Below is a small trained network, with its code and all its weights. Each question gives an input and a target symbol and asks what happens when units are switched off, that is, made to give their printed mean instead of their output.

import numpy as np


def w(rows, s, z=0):
    codes = np.array(rows[::2]) - 128.0
    scale = np.full(codes.shape[1], s)
    scale[-1] = z or s
    return codes * scale


def f(y):
    return y / 2 * (1 + np.tanh(0.7978845608 * (y + 0.044715 * y**3)))


def softmax(a):
    e = np.exp(a - a.max(-1, keepdims=True))
    return e / e.sum(-1, keepdims=True)


def log_softmax(a):
    a = a - a.max(-1, keepdims=True)
    return a - np.log(np.exp(a).sum(-1, keepdims=True))


def net(x, mask):
    ids = ['ΔΨβηθλμξω'.index(c) for c in x.split()]
    T = len(ids)
    res = E[ids] + P[:T]
    u = 0
    for l in range(2):
        r = res
        for j in range(2):
            rows = slice(4 * j, 4 * j + 4)
            q, k, v = (r @ M[l][rows].T for M in (Q, K, V))
            z = softmax(np.where(np.tri(T) > 0, q @ k.T / 4**0.5, -1e9)) @ v
            o = O[l][rows]
            res = res + np.where(mask[u + j], z, o[:, -1]) @ o[:, :-1]
        u += 2
        y = f(res @ A[l][:, :-1].T + A[l][:, -1])
        res = res + np.where(mask[u : u + 8], y, B[l][:, -1]) @ B[l][:, :-1]
        u += 8
    return log_softmax(res[-1] @ U[:, :-1].T + U[:, -1])


Q, K, V, O, A, B = {}, {}, {}, {}, {}, {}
E = w([
[177,245,119,14],'Δ',
[50,123,248,136],'Ψ',
[105,200,184,68],'β',
[83,117,198,53],'η',
[181,131,46,98],'θ',
[240,102,49,101],'λ',
[198,33,60,122],'μ',
[66,164,124,146],'ξ',
[213,112,138,182],'ω',
],0.016)
P = w([
[128,187,106,166],'0',
[21,68,70,85],'1',
[175,123,125,151],'2',
[37,42,62,58],'3',
[114,217,136,212],'4',
[16,83,77,83],'5',
[164,114,148,162],'6',
[3,113,79,98],'7',
[206,41,158,120],'8',
[28,70,81,75],'9',
],0.007)
Q[0] = w([
[98,114,111,215],'L0H1',
[210,168,110,91],'L0H1',
[94,106,130,181],'L0H1',
[66,255,140,120],'L0H1',
[141,89,173,129],'L0H2',
[145,149,105,81],'L0H2',
[98,155,116,86],'L0H2',
[171,168,110,79],'L0H2',
],0.011)
K[0] = w([
[140,113,113,54],'L0H1',
[117,166,103,136],'L0H1',
[109,130,2,116],'L0H1',
[152,108,116,126],'L0H1',
[149,156,204,138],'L0H2',
[49,113,150,124],'L0H2',
[135,56,203,203],'L0H2',
[123,187,186,194],'L0H2',
],0.0089)
V[0] = w([
[132,161,140,162],'L0H1',
[118,53,164,154],'L0H1',
[150,2,134,44],'L0H1',
[178,74,111,77],'L0H1',
[140,55,179,217],'L0H2',
[193,177,153,119],'L0H2',
[105,18,121,153],'L0H2',
[170,132,142,153],'L0H2',
],0.0087)
O[0] = w([
[73,134,108,97,114],'L0H1',
[130,147,141,122,58],'L0H1',
[102,218,105,161,83],'L0H1',
[108,150,115,208,93],'L0H1',
[142,109,99,171,2],'L0H2',
[56,88,224,126,64],'L0H2',
[54,56,253,100,99],'L0H2',
[183,166,137,156,60],'L0H2',
],0.006,0.0034)
A[0] = w([
[106,105,155,78,156],'L0N1',
[43,143,89,95,112],'L0N2',
[101,142,93,155,216],'L0N3',
[141,190,117,144,113],'L0N4',
[180,211,128,35,201],'L0N5',
[245,114,147,213,190],'L0N6',
[205,124,156,119,253],'L0N7',
[147,98,93,210,183],'L0N8',
],0.011,0.0027)
B[0] = w([
[173,147,174,88,182],'L0N1',
[55,16,245,97,255],'L0N2',
[151,28,44,3,185],'L0N3',
[193,153,72,135,149],'L0N4',
[171,254,87,170,253],'L0N5',
[89,164,220,232,165],'L0N6',
[95,189,99,251,177],'L0N7',
[38,48,192,247,159],'L0N8',
],0.0066,0.0056)
Q[1] = w([
[116,109,110,191],'L1H1',
[77,135,109,105],'L1H1',
[66,106,168,167],'L1H1',
[184,165,137,132],'L1H1',
[162,44,57,142],'L1H2',
[225,112,213,108],'L1H2',
[138,156,255,141],'L1H2',
[146,206,189,142],'L1H2',
],0.0088)
K[1] = w([
[87,140,196,49],'L1H1',
[124,131,102,84],'L1H1',
[47,113,109,132],'L1H1',
[108,128,112,109],'L1H1',
[150,122,37,189],'L1H2',
[162,169,174,104],'L1H2',
[135,189,254,129],'L1H2',
[165,191,133,184],'L1H2',
],0.0088)
V[1] = w([
[97,97,120,254],'L1H1',
[218,60,122,178],'L1H1',
[8,109,134,99],'L1H1',
[102,87,111,224],'L1H1',
[124,168,79,62],'L1H2',
[212,109,244,91],'L1H2',
[72,96,148,106],'L1H2',
[187,175,235,102],'L1H2',
],0.0092)
O[1] = w([
[172,123,103,129,45],'L1H1',
[76,73,31,218,2],'L1H1',
[159,120,166,126,211],'L1H1',
[91,178,193,66,59],'L1H1',
[97,96,100,121,174],'L1H2',
[37,202,128,132,88],'L1H2',
[151,116,127,129,186],'L1H2',
[2,166,65,120,93],'L1H2',
],0.0066,0.0058)
A[1] = w([
[189,185,231,148,206],'L1N1',
[141,164,89,9,255],'L1N2',
[176,72,158,125,224],'L1N3',
[137,50,182,36,120],'L1N4',
[183,208,77,143,142],'L1N5',
[62,120,207,64,130],'L1N6',
[87,30,161,85,73],'L1N7',
[179,84,104,122,101],'L1N8',
],0.013,0.0048)
B[1] = w([
[58,122,125,50,187],'L1N1',
[74,122,41,58,220],'L1N2',
[127,82,15,188,215],'L1N3',
[185,73,210,122,249],'L1N4',
[187,142,176,195,184],'L1N5',
[58,76,158,144,226],'L1N6',
[144,177,254,135,214],'L1N7',
[157,244,54,103,161],'L1N8',
],0.0079,0.018)
U = w([
[108,203,126,42,155],'Δ',
[63,214,232,199,49],'Ψ',
[7,112,75,92,2],'β',
[30,153,168,131,46],'η',
[139,112,108,35,243],'θ',
[168,160,92,138,113],'λ',
[253,138,180,170,56],'μ',
[155,162,254,226,151],'ξ',
[47,106,118,230,228],'ω',
],0.0073)

Each question gives the input, a string of symbols that net reads in full, and the target symbol t.
The units are the heads (4 rows each of Q, K, V and O) and the neurons (one row each of A and B). Each row of codes is followed by its name. A weight is (code - 128) times the scale printed after its matrix; where a second scale follows, it is the last column's (O, A, B and U).
mask holds one flag per unit, layer by layer, with each layer's heads first. A switched-off unit (its flag False) gives its mean, the last column of its rows in O or B, instead of its output. The means were averaged over made-up inputs and are rounded, as every weight is.
A unit's drop is (log p(t) with every unit on - log p(t) with that unit switched off) / (log p(t) with every unit on - log p(t) with every unit switched off).
The circuit of an input: a set's keep is (log p(t) with only the set's units on - log p(t) with every unit switched off) / (log p(t) with every unit on - log p(t) with every unit switched off). Starting from the 12 units with the biggest drops (on a tie, the unit counted first), units are removed one at a time, each time the one whose removal leaves the highest keep (on an exact tie, the one counted first), for as long as the keep stays at least 0.8.
circuit, biggest first: the units of the circuit, biggest drop first
top k neurons: the k neurons with the biggest drops, biggest first
top k neurons in layer l: the k neurons of layer l with the biggest drops, biggest first
drop when u is switched off: that unit's drop, to one decimal
input λ μ θ, target μ: top neuron in layer 1 -> L1N2
input λ μ μ μ Δ ω, target ω: circuit, biggest first -> L1N7, L1N4, L0N6
input λ ξ λ β ξ ξ μ, target ω: top 2 neurons -> L0N6, L1N3
input Ψ ξ ξ ξ ξ θ θ, target μ: circuit, biggest first -> L1N5, L0N2
input λ ξ η Δ, target Δ: circuit, biggest first -> L0N5, L1N4
input ξ ξ Δ, target λ: top 2 neurons in layer 0 -> L0N5, L0N7
input ξ ξ ξ η ξ ξ ξ ξ, target ξ: top 3 neurons in layer 1 -> L1N7, L1N4, L1N1
input Δ ξ β, target Δ: top 3 neurons -> L1N3, L1N6, L1N2
input ξ η μ ξ ξ, target θ: top 2 neurons -> L0N3, L0N4
input θ Δ λ, target ξ: top 3 neurons in layer 1 -> L1N5, L1N2, L1N3
input ξ μ β μ Ψ, target η: top 2 neurons in layer 1 -> L1N3, L1N7
input ξ ξ ω Δ β η, target η: top 2 neurons in layer 1 -> L1N6, L1N7
input ξ ξ μ μ ξ Ψ λ η, target η: top 2 neurons in layer 0 -> L0N1, L0N8
input ξ ξ ξ ξ Ψ Ψ, target Ψ: top 3 neurons in layer 1 -> L1N7, L1N3, L1N6
input ξ μ ξ ω ξ β λ, target ξ: circuit, biggest first -> L0N6
input ξ ξ η, target β: top 2 neurons in layer 0 -> L0N1, L0N3
input ω μ μ ξ ξ Δ Δ, target λ: top 2 neurons in layer 0 -> L0N5, L0N2
input ξ Ψ ξ β ξ Ψ ξ ξ μ, target ω: top 4 neurons in layer 0 -> L0N6, L0N7, L0N8, L0N3
input μ Ψ β, target Δ: drop when L0H1 is switched off -> 0.1
input μ β ξ ξ ω, target Ψ: drop when L1H2 is switched off -> 0.3
input ξ ξ μ ξ Δ ξ Ψ ξ, target ξ: drop when L1N7 is switched off -> 0.4
